Here is a tiny trained network, its code and every weight. The questions are about switching its units off for an input and a class, where a switched-off unit gives its printed mean instead of its output.

import numpy as np


def w(rows, s, z=0):
    codes = np.array(rows[::2]) - 128.0
    scale = np.full(codes.shape[1], s)
    scale[-1] = z or s
    return codes * scale


def f(y):
    return np.maximum(y, 0)


def log_softmax(a):
    a = a - a.max(-1, keepdims=True)
    return a - np.log(np.exp(a).sum(-1, keepdims=True))


def net(x, mask):
    res = np.array(x, float).reshape(1, 5) / 4 @ E
    y = f(res @ A[0][:, :-1].T + A[0][:, -1])
    res = res + np.where(mask, y, B[0][:, -1]) @ B[0][:, :-1]
    return log_softmax(res[-1] @ U[:, :-1].T + U[:, -1])


A, B = {}, {}
E = w([
[39,98,142,191],'x0',
[3,127,16,103],'x1',
[104,50,207,53],'x2',
[97,39,50,120],'x3',
[102,220,216,80],'x4',
],0.0066)
A[0] = w([
[173,120,84,82,146],'neuron 0',
[167,150,183,155,192],'neuron 1',
[160,97,174,110,168],'neuron 2',
[134,136,174,163,159],'neuron 3',
[174,62,55,147,207],'neuron 4',
[135,97,160,116,110],'neuron 5',
[50,91,176,196,203],'neuron 6',
[157,249,122,105,94],'neuron 7',
[39,136,101,126,145],'neuron 8',
[114,28,131,69,188],'neuron 9',
[132,112,52,111,164],'neuron 10',
[147,80,92,194,108],'neuron 11',
[163,167,130,146,4],'neuron 12',
[200,64,163,177,118],'neuron 13',
[141,169,114,51,215],'neuron 14',
[157,98,48,186,84],'neuron 15',
],0.014,0.0043)
B[0] = w([
[80,100,125,140,183],'neuron 0',
[226,163,100,142,233],'neuron 1',
[186,155,182,61,204],'neuron 2',
[156,173,89,133,188],'neuron 3',
[57,137,206,239,254],'neuron 4',
[159,142,155,85,162],'neuron 5',
[87,206,46,74,220],'neuron 6',
[201,82,75,218,232],'neuron 7',
[47,121,38,94,214],'neuron 8',
[108,58,240,31,230],'neuron 9',
[84,60,159,173,214],'neuron 10',
[117,199,152,175,204],'neuron 11',
[183,105,153,171,156],'neuron 12',
[151,252,202,134,218],'neuron 13',
[169,23,86,126,207],'neuron 14',
[98,141,182,253,224],'neuron 15',
],0.02,0.0084)
U = w([
[55,64,179,127,108],'0',
[132,95,166,16,75],'1',
[219,106,99,176,254],'2',
[150,209,166,52,27],'3',
[80,136,154,213,160],'4',
[2,190,55,50,89],'5',
[207,146,87,62,60],'6',
[105,53,54,123,190],'7',
],0.0082,0.0032)

Each question gives the input, the list of numbers given to net, and the class t.
The units are the neurons (one row each of A and B). Each row of codes is followed by its name. A weight is (code - 128) times the scale printed after its matrix; where a second scale follows, it is the last column's (A, B and U).
mask holds one flag per neuron, in row order. A switched-off neuron (its flag False) gives its mean, the last column of its row in B, instead of its output. The means were averaged over made-up inputs and are rounded, as every weight is.
A unit's drop is (log p(t) with every unit on - log p(t) with that unit switched off) / (log p(t) with every unit on - log p(t) with every unit switched off).
The circuit of an input: a set's keep is (log p(t) with only the set's units on - log p(t) with every unit switched off) / (log p(t) with every unit on - log p(t) with every unit switched off). Starting from the 12 units with the biggest drops (on a tie, the unit counted first), units are removed one at a time, each time the one whose removal leaves the highest keep (on an exact tie, the one counted first), for as long as the keep stays at least 0.8.
circuit, biggest first: the units of the circuit, biggest drop first
most important unit: the unit with the biggest drop
k most important neurons: the k neurons with the biggest drops, biggest first
drop when u is switched off: that unit's drop, to one decimal
input [-3,3,-3,1,8], class 7: circuit, biggest first	(neuron 13; neuron 14)
input [-1,2,3,8,-5], class 0: circuit, biggest first	(neuron 9)
input [-3,7,3,6,7], class 7: circuit, biggest first	(neuron 14; neuron 13)
input [5,-1,1,-4,-5], class 5: 2 most important neurons	(neuron 6; neuron 7)
input [0,1,4,-1,5], class 6: circuit, biggest first	(neuron 4; neuron 15)
input [-5,5,5,7,4], class 1: 3 most important neurons	(neuron 9; neuron 15; neuron 4)
input [-1,-5,-2,3,4], class 2: 2 most important neurons	(neuron 6; neuron 9)
input [-4,7,7,2,6], class 1: circuit, biggest first	(neuron 9; neuron 4)
input [1,-5,2,-2,5], class 6: 4 most important neurons	(neuron 4; neuron 15; neuron 2; neuron 10)
input [8,8,-6,5,-2], class 5: 3 most important neurons	(neuron 8; neuron 6; neuron 7)
input [3,7,4,-3,-7], class 0: 2 most important neurons	(neuron 9; neuron 10)
input [0,4,6,-2,8], class 7: 3 most important neurons	(neuron 14; neuron 13; neuron 8)
input [7,7,8,8,-3], class 5: 2 most important neurons	(neuron 6; neuron 8)
input [-6,-2,3,-5,7], class 2: most important unit	neuron 7
input [3,-5,3,-6,5], class 2: 2 most important neurons	(neuron 7; neuron 9)
input [-1,7,2,-7,5], class 7: drop when neuron 8 is switched off	0.1
input [-6,-6,-6,1,-4], class 4: drop when neuron 4 is switched off	0.3
input [-8,-7,8,-8,-8], class 3: drop when neuron 13 is switched off	0.2
input [3,4,3,-7,-3], class 5: drop when neuron 0 is switched off	0.0
input [0,-6,0,-2,1], class 2: circuit, biggest first	(neuron 1)
